Below are the code and all the weights of a small trained network. Each question names an input and a target symbol and asks about switching units off, where a switched-off unit gives its printed mean instead of its output.

import numpy as np


def w(rows, s, z=0):
    codes = np.array(rows[::2]) - 128.0
    scale = np.full(codes.shape[1], s)
    scale[-1] = z or s
    return codes * scale


def norm(h):
    return h / np.sqrt((h * h).mean(-1, keepdims=True) + 1e-5)


def f(y):
    return np.maximum(y, 0)


def softmax(a):
    e = np.exp(a - a.max(-1, keepdims=True))
    return e / e.sum(-1, keepdims=True)


def log_softmax(a):
    a = a - a.max(-1, keepdims=True)
    return a - np.log(np.exp(a).sum(-1, keepdims=True))


def net(x, mask):
    ids = ['εζημσφω'.index(c) for c in x.split()]
    T = len(ids)
    res = E[ids] + P[:T]
    r = norm(res)
    for j in range(2):
        rows = slice(2 * j, 2 * j + 2)
        q, k, v = (r @ M[0][rows].T for M in (Q, K, V))
        z = softmax(np.where(np.tri(T) > 0, q @ k.T / 2**0.5, -1e9)) @ v
        o = O[0][rows]
        res = res + np.where(mask[j], z, o[:, -1]) @ o[:, :-1]
    y = f(norm(res) @ A[0][:, :-1].T + A[0][:, -1])
    res = res + np.where(mask[2:26], y, B[0][:, -1]) @ B[0][:, :-1]
    return log_softmax(norm(res)[-1] @ U[:, :-1].T + U[:, -1])


Q, K, V, O, A, B = {}, {}, {}, {}, {}, {}
E = w([
[94,125,40,58,78,144],'ε',
[114,211,75,12,100,147],'ζ',
[89,186,79,102,55,151],'η',
[155,145,1,65,200,121],'μ',
[130,160,63,197,121,155],'σ',
[106,107,45,181,80,155],'φ',
[122,106,140,99,130,251],'ω',
],0.0059)
P = w([
[2,212,53,159,172,240],'0',
[202,189,34,167,36,211],'1',
[26,182,66,154,149,208],'2',
[209,159,59,160,24,172],'3',
[17,152,83,160,138,186],'4',
[202,135,81,158,23,139],'5',
[8,128,97,143,119,156],'6',
[200,112,109,157,27,114],'7',
[15,99,103,138,98,132],'8',
[194,92,139,168,42,88],'9',
[36,72,115,157,104,112],'10',
[182,73,156,180,57,72],'11',
[11,117,67,122,113,141],'12',
],0.005)
Q[0] = w([
[60,173,4,140,108,166],'H0',
[195,114,108,115,68,154],'H0',
[53,157,70,141,112,212],'H1',
[49,103,197,138,171,91],'H1',
],0.023)
K[0] = w([
[158,80,204,122,130,32],'H0',
[139,138,59,111,203,107],'H0',
[145,102,178,133,114,2],'H1',
[113,177,30,141,113,77],'H1',
],0.024)
V[0] = w([
[120,218,95,194,135,20],'H0',
[139,50,8,73,183,68],'H0',
[131,7,120,121,127,221],'H1',
[195,98,40,110,245,83],'H1',
],0.016)
O[0] = w([
[132,181,199,245,194,164,152],'H0',
[150,176,36,164,240,148,248],'H0',
[137,2,227,70,138,138,195],'H1',
[114,91,99,153,249,10,47],'H1',
],0.0078,0.011)
A[0] = w([
[78,116,103,113,155,122,110],'N0',
[49,188,197,124,163,112,23],'N1',
[108,130,149,166,142,160,137],'N2',
[160,156,187,177,115,108,180],'N3',
[164,184,178,63,113,135,88],'N4',
[43,159,189,152,152,109,3],'N5',
[214,174,158,111,128,136,105],'N6',
[51,78,94,43,39,3,50],'N7',
[214,145,79,95,86,79,49],'N8',
[223,178,134,174,124,92,103],'N9',
[70,212,120,126,134,84,60],'N10',
[76,64,235,65,152,138,46],'N11',
[93,133,164,95,120,122,97],'N12',
[167,127,159,118,108,147,48],'N13',
[167,118,121,180,78,100,110],'N14',
[81,87,107,103,157,153,75],'N15',
[82,122,99,100,122,128,90],'N16',
[166,119,106,171,181,103,66],'N17',
[63,114,155,143,203,44,161],'N18',
[138,172,132,94,212,117,37],'N19',
[224,101,131,136,108,131,134],'N20',
[181,173,151,88,106,79,161],'N21',
[15,167,199,143,196,93,111],'N22',
[147,55,176,145,69,106,57],'N23',
],0.012,0.003)
B[0] = w([
[144,115,159,137,147,144,177],'N0',
[127,151,76,72,131,160,160],'N1',
[134,106,119,118,133,93,255],'N2',
[120,157,106,83,114,125,193],'N3',
[131,132,145,183,142,130,194],'N4',
[107,153,91,75,160,167,159],'N5',
[130,127,163,113,160,101,204],'N6',
[209,162,151,73,58,5,180],'N7',
[59,143,142,91,147,120,164],'N8',
[168,97,175,95,139,127,195],'N9',
[136,61,91,163,126,86,192],'N10',
[80,23,182,108,110,154,244],'N11',
[149,148,112,119,134,105,160],'N12',
[104,105,137,139,110,125,192],'N13',
[137,132,105,163,111,113,158],'N14',
[167,161,151,132,147,124,219],'N15',
[158,129,113,125,140,140,185],'N16',
[163,174,150,110,135,166,211],'N17',
[80,127,195,173,77,55,168],'N18',
[188,148,119,129,142,182,210],'N19',
[84,127,97,137,89,102,218],'N20',
[127,160,145,168,159,130,143],'N21',
[20,151,139,96,132,101,185],'N22',
[177,146,98,138,202,137,205],'N23',
],0.031,0.0037)
U = w([
[207,144,181,56,61,9,104],'ε',
[137,76,2,230,113,81,87],'ζ',
[9,188,78,24,168,141,124],'η',
[90,229,205,212,14,194,91],'μ',
[251,190,134,111,218,217,85],'σ',
[63,194,218,228,234,34,85],'φ',
[79,5,225,138,143,180,255],'ω',
],0.005,0.00079)

Each question gives the input, a string of symbols that net reads in full, and the target symbol t.
The units are the heads (2 rows each of Q, K, V and O) and the neurons (one row each of A and B). Each row of codes is followed by its name. A weight is (code - 128) times the scale printed after its matrix; where a second scale follows, it is the last column's (O, A, B and U).
mask holds one flag per unit, heads first, then neurons. A switched-off unit (its flag False) gives its mean, the last column of its rows in O or B, instead of its output. The means were averaged over made-up inputs and are rounded, as every weight is.
A unit's drop is (log p(t) with every unit on - log p(t) with that unit switched off) / (log p(t) with every unit on - log p(t) with every unit switched off).
The circuit of an input: a set's keep is (log p(t) with only the set's units on - log p(t) with every unit switched off) / (log p(t) with every unit on - log p(t) with every unit switched off). Starting from the 12 units with the biggest drops (on a tie, the unit counted first), units are removed one at a time, each time the one whose removal leaves the highest keep (on an exact tie, the one counted first), for as long as the keep stays at least 0.8.
units of the circuit, in order: the units of the circuit, biggest drop first
k most important neurons: the k neurons with the biggest drops, biggest first
which heads matter: for each layer, one digit per head in row order, 1 if its drop is at least 0.15 and else 0, layers parted by /
drop of u: that unit's drop, to one decimal
input ε φ ε φ ε ζ ω, target ζ: which heads matter -> 01
input η ε σ σ ω φ, target ω: 2 most important neurons -> N11, N23
input ε ε ε ω η ω ζ ω ζ ζ σ η φ, target μ: units of the circuit, in order -> H1
input σ σ ε ε ζ ω μ ε ζ ω ζ μ φ, target φ: which heads matter -> 01
input ζ μ ω, target φ: which heads matter -> 01
input μ ω ε η σ ζ σ, target ζ: units of the circuit, in order -> H1, N10
input σ ε σ φ η η η, target μ: which heads matter -> 11
input ε η ζ φ ε ω, target ω: units of the circuit, in order -> H1, N11
input σ σ μ μ σ σ η η φ σ η, target η: which heads matter -> 10
input φ σ ε ε ε σ ε σ ζ ω φ, target ε: units of the circuit, in order -> H0, N7
input μ ζ ζ, target ζ: which heads matter -> 01
input η μ ζ, target φ: 2 most important neurons -> N18, N22
input φ μ σ η ε η ω μ ζ μ ω φ μ, target ω: which heads matter -> 11
input σ ε μ ω ζ μ φ φ φ ε ζ, target σ: which heads matter -> 00
input ε φ ω η ζ, target μ: units of the circuit, in order -> H1, H0
input ζ ε η η ζ μ ε, target φ: which heads matter -> 01
input φ σ φ ε ζ σ μ μ ε φ ε μ σ, target φ: units of the circuit, in order -> H1, N18
input η ζ ζ σ, target ε: which heads matter -> 11
input η φ φ σ η ε, target η: which heads matter -> 00
input ω η σ ε ω σ μ η η, target μ: units of the circuit, in order -> H1
input σ ζ η η η ε ε σ, target ε: 3 most important neurons -> N9, N3, N11
input φ ζ ζ ζ ε ω ω, target ε: which heads matter -> 10
input σ η ζ φ ω ω ζ σ φ μ ε μ μ, target φ: 2 most important neurons -> N18, N22
input μ ω μ σ ε ω μ ζ φ ε μ φ η, target ω: drop of N0 -> 0.0
